Below is a small trained network, with its code and all its weights. Each question gives an input and a class and asks what happens when units are switched off, that is, made to give their printed mean instead of their output.

import numpy as np


def w(rows, s, z=0):
    codes = np.array(rows[::2]) - 128.0
    scale = np.full(codes.shape[1], s)
    scale[-1] = z or s
    return codes * scale


def f(y):
    return np.maximum(y, 0)


def log_softmax(a):
    a = a - a.max(-1, keepdims=True)
    return a - np.log(np.exp(a).sum(-1, keepdims=True))


def net(x, mask):
    res = np.array(x, float).reshape(1, 4) / 4 @ E
    y = f(res @ A[0][:, :-1].T + A[0][:, -1])
    res = res + np.where(mask, y, B[0][:, -1]) @ B[0][:, :-1]
    return log_softmax(res[-1] @ U[:, :-1].T + U[:, -1])


A, B = {}, {}
E = w([
[126,147,234,115],'x0',
[50,196,134,250],'x1',
[200,110,145,189],'x2',
[133,136,130,129],'x3',
],0.012)
A[0] = w([
[217,66,123,123,188],'N0',
[71,95,198,188,123],'N1',
[175,124,100,201,19],'N2',
[172,115,132,29,254],'N3',
[72,150,169,126,54],'N4',
[142,119,236,151,113],'N5',
[122,109,165,65,49],'N6',
[182,129,87,98,158],'N7',
[44,184,139,214,190],'N8',
[210,71,120,166,126],'N9',
[131,121,201,130,145],'N10',
[117,146,96,224,181],'N11',
[189,111,244,170,129],'N12',
[159,165,206,55,177],'N13',
[174,106,152,46,150],'N14',
],0.011,0.0055)
B[0] = w([
[186,211,47,69,214],'N0',
[102,165,163,80,187],'N1',
[208,53,239,221,157],'N2',
[254,36,123,96,243],'N3',
[112,191,217,87,156],'N4',
[47,151,83,57,187],'N5',
[138,72,180,195,160],'N6',
[191,179,46,113,183],'N7',
[51,145,216,148,253],'N8',
[183,184,28,203,185],'N9',
[58,130,158,111,173],'N10',
[107,42,234,228,216],'N11',
[63,64,31,93,204],'N12',
[187,20,178,151,202],'N13',
[221,50,143,173,211],'N14',
],0.0082,0.013)
U = w([
[160,101,95,61,235],'0',
[166,39,232,203,68],'1',
[7,133,142,193,202],'2',
[66,254,227,83,22],'3',
[226,230,99,148,2],'4',
],0.0098,0.0057)

Each question gives the input, the list of numbers given to net, and the class t.
The units are the neurons (one row each of A and B). Each row of codes is followed by its name. A weight is (code - 128) times the scale printed after its matrix; where a second scale follows, it is the last column's (A, B and U).
mask holds one flag per neuron, in row order. A switched-off neuron (its flag False) gives its mean, the last column of its row in B, instead of its output. The means were averaged over made-up inputs and are rounded, as every weight is.
A unit's drop is (log p(t) with every unit on - log p(t) with that unit switched off) / (log p(t) with every unit on - log p(t) with every unit switched off).
The circuit of an input: a set's keep is (log p(t) with only the set's units on - log p(t) with every unit switched off) / (log p(t) with every unit on - log p(t) with every unit switched off). Starting from the 12 units with the biggest drops (on a tie, the unit counted first), units are removed one at a time, each time the one whose removal leaves the highest keep (on an exact tie, the one counted first), for as long as the keep stays at least 0.8.
circuit, biggest first: the units of the circuit, biggest drop first
most important unit: the unit with the biggest drop
k most important neurons: the k neurons with the biggest drops, biggest first
drop when u is switched off: that unit's drop, to one decimal
input [0,2,-4,4], class 2: circuit, biggest first => [N3]
input [-2,-8,5,7], class 4: circuit, biggest first => [N9, N0]
input [-1,-7,7,-3], class 4: circuit, biggest first => [N9, N0]
input [5,2,1,3], class 2: 2 most important neurons => [N12, N0]
input [8,-3,4,8], class 0: circuit, biggest first => [N12, N5]
input [5,-5,1,6], class 0: 4 most important neurons => [N11, N0, N8, N12]
input [-5,1,-2,8], class 2: 3 most important neurons => [N3, N14, N13]
input [6,-7,2,7], class 0: 2 most important neurons => [N0, N11]
input [0,-1,-1,4], class 0: 3 most important neurons => [N11, N8, N2]
input [8,4,-1,1], class 3: 2 most important neurons => [N4, N1]
input [5,-4,4,6], class 0: drop when N11 is switched off => 0.1
input [6,2,5,-4], class 2: drop when N12 is switched off => 0.1
input [-7,1,-2,-8], class 2: drop when N3 is switched off => 0.6
input [4,-3,8,-5], class 0: most important unit => N12
